Here is a tiny trained network, its code and every weight. The questions are about switching its units off for an input and a class, where a switched-off unit gives its printed mean instead of its output.

import numpy as np


def w(rows, s, z=0):
    codes = np.array(rows[::2]) - 128.0
    scale = np.full(codes.shape[1], s)
    scale[-1] = z or s
    return codes * scale


def f(y):
    return np.maximum(y, 0)


def log_softmax(a):
    a = a - a.max(-1, keepdims=True)
    return a - np.log(np.exp(a).sum(-1, keepdims=True))


def net(x, mask):
    res = np.array(x, float).reshape(1, 8) / 4 @ E
    y = f(res @ A[0][:, :-1].T + A[0][:, -1])
    res = res + np.where(mask, y, B[0][:, -1]) @ B[0][:, :-1]
    return log_softmax(res[-1] @ U[:, :-1].T + U[:, -1])


A, B = {}, {}
E = w([
[101,62,204,122,157],'x0',
[139,76,55,128,226],'x1',
[33,114,68,155,87],'x2',
[172,57,119,250,33],'x3',
[76,141,239,157,107],'x4',
[181,97,147,254,176],'x5',
[198,131,170,40,111],'x6',
[113,20,146,84,73],'x7',
],0.0061)
A[0] = w([
[112,199,11,162,79,110],'neuron 0',
[177,164,213,126,29,255],'neuron 1',
[90,211,127,2,165,169],'neuron 2',
[180,41,103,147,140,191],'neuron 3',
[9,4,59,95,70,139],'neuron 4',
[190,126,41,156,144,156],'neuron 5',
[248,204,114,112,139,151],'neuron 6',
[46,128,91,210,197,211],'neuron 7',
[72,183,120,45,148,168],'neuron 8',
[172,42,200,118,199,86],'neuron 9',
[191,121,97,73,198,97],'neuron 10',
[117,158,83,106,29,175],'neuron 11',
[127,87,252,67,155,74],'neuron 12',
[175,137,208,152,18,224],'neuron 13',
],0.0087,0.0038)
B[0] = w([
[127,110,43,150,172,198],'neuron 0',
[84,44,162,192,197,225],'neuron 1',
[79,198,152,91,225,254],'neuron 2',
[115,105,49,51,130,191],'neuron 3',
[159,117,167,2,120,207],'neuron 4',
[131,101,33,170,131,203],'neuron 5',
[231,103,173,53,137,216],'neuron 6',
[51,97,147,135,85,207],'neuron 7',
[87,149,115,85,169,215],'neuron 8',
[165,93,44,147,116,174],'neuron 9',
[186,180,116,146,164,198],'neuron 10',
[162,56,115,107,174,189],'neuron 11',
[96,113,41,169,143,191],'neuron 12',
[71,63,148,184,156,217],'neuron 13',
],0.0093,0.0089)
U = w([
[80,93,114,85,52,194],'0',
[247,171,43,123,152,129],'1',
[142,172,189,33,157,101],'2',
[198,155,141,135,24,4],'3',
[154,2,47,140,116,189],'4',
[110,94,240,199,116,220],'5',
[37,172,89,152,169,57],'6',
],0.0088,0.0033)

Each question gives the input, the list of numbers given to net, and the class t.
The units are the neurons (one row each of A and B). Each row of codes is followed by its name. A weight is (code - 128) times the scale printed after its matrix; where a second scale follows, it is the last column's (A, B and U).
mask holds one flag per neuron, in row order. A switched-off neuron (its flag False) gives its mean, the last column of its row in B, instead of its output. The means were averaged over made-up inputs and are rounded, as every weight is.
A unit's drop is (log p(t) with every unit on - log p(t) with that unit switched off) / (log p(t) with every unit on - log p(t) with every unit switched off).
The circuit of an input: a set's keep is (log p(t) with only the set's units on - log p(t) with every unit switched off) / (log p(t) with every unit on - log p(t) with every unit switched off). Starting from the 12 units with the biggest drops (on a tie, the unit counted first), units are removed one at a time, each time the one whose removal leaves the highest keep (on an exact tie, the one counted first), for as long as the keep stays at least 0.8.
units of the circuit, in order: the units of the circuit, biggest drop first
k most important neurons: the k neurons with the biggest drops, biggest first
drop of u: that unit's drop, to one decimal
input [5,1,-2,-4,6,-4,6,2], class 6: units of the circuit, in order	[neuron 12; neuron 2]
input [-5,-3,-2,4,-2,7,-3,-7], class 4: 2 most important neurons	[neuron 2; neuron 7]
input [-8,-4,-7,-2,5,5,5,7], class 5: units of the circuit, in order	[neuron 1]
input [4,-3,0,-3,6,-3,1,2], class 6: units of the circuit, in order	[neuron 12; neuron 6]
input [0,2,-2,-8,-1,-1,-4,-7], class 2: units of the circuit, in order	[neuron 6; neuron 12; neuron 2]
input [0,-8,3,-5,0,-5,8,4], class 6: units of the circuit, in order	[neuron 12; neuron 1; neuron 2]
input [4,-6,-3,-3,2,2,5,-3], class 5: units of the circuit, in order	[neuron 1; neuron 13]
input [-6,-8,7,-5,1,-1,1,5], class 2: units of the circuit, in order	[neuron 4; neuron 2]
input [4,5,-5,0,0,2,8,1], class 1: units of the circuit, in order	[neuron 10; neuron 7]
input [6,7,7,7,2,4,-4,3], class 0: 2 most important neurons	[neuron 4; neuron 7]
input [0,-1,4,0,0,-4,-3,3], class 2: 2 most important neurons	[neuron 4; neuron 5]
input [8,4,-5,5,4,-8,-7,-7], class 0: 2 most important neurons	[neuron 2; neuron 1]
input [-4,-1,-7,-8,8,-5,-6,5], class 6: 3 most important neurons	[neuron 12; neuron 6; neuron 4]
input [2,7,3,-7,5,-4,8,-1], class 6: units of the circuit, in order	[neuron 12]
input [-8,8,0,-3,-2,-3,4,7], class 1: 3 most important neurons	[neuron 10; neuron 5; neuron 7]
input [7,-5,-6,-1,4,-7,-4,8], class 4: 2 most important neurons	[neuron 12; neuron 9]
input [8,6,8,3,8,-2,3,3], class 0: drop of neuron 9	-0.1
input [-4,-8,-7,4,-2,-7,-3,-3], class 5: drop of neuron 5	0.2
input [6,-4,-1,5,-3,-4,7,-6], class 5: drop of neuron 1	0.1
input [-5,3,1,-5,4,-3,4,8], class 2: most important neuron	[neuron 4]
input [-4,-4,-8,5,-3,-6,8,-5], class 5: 2 most important neurons	[neuron 1; neuron 13]
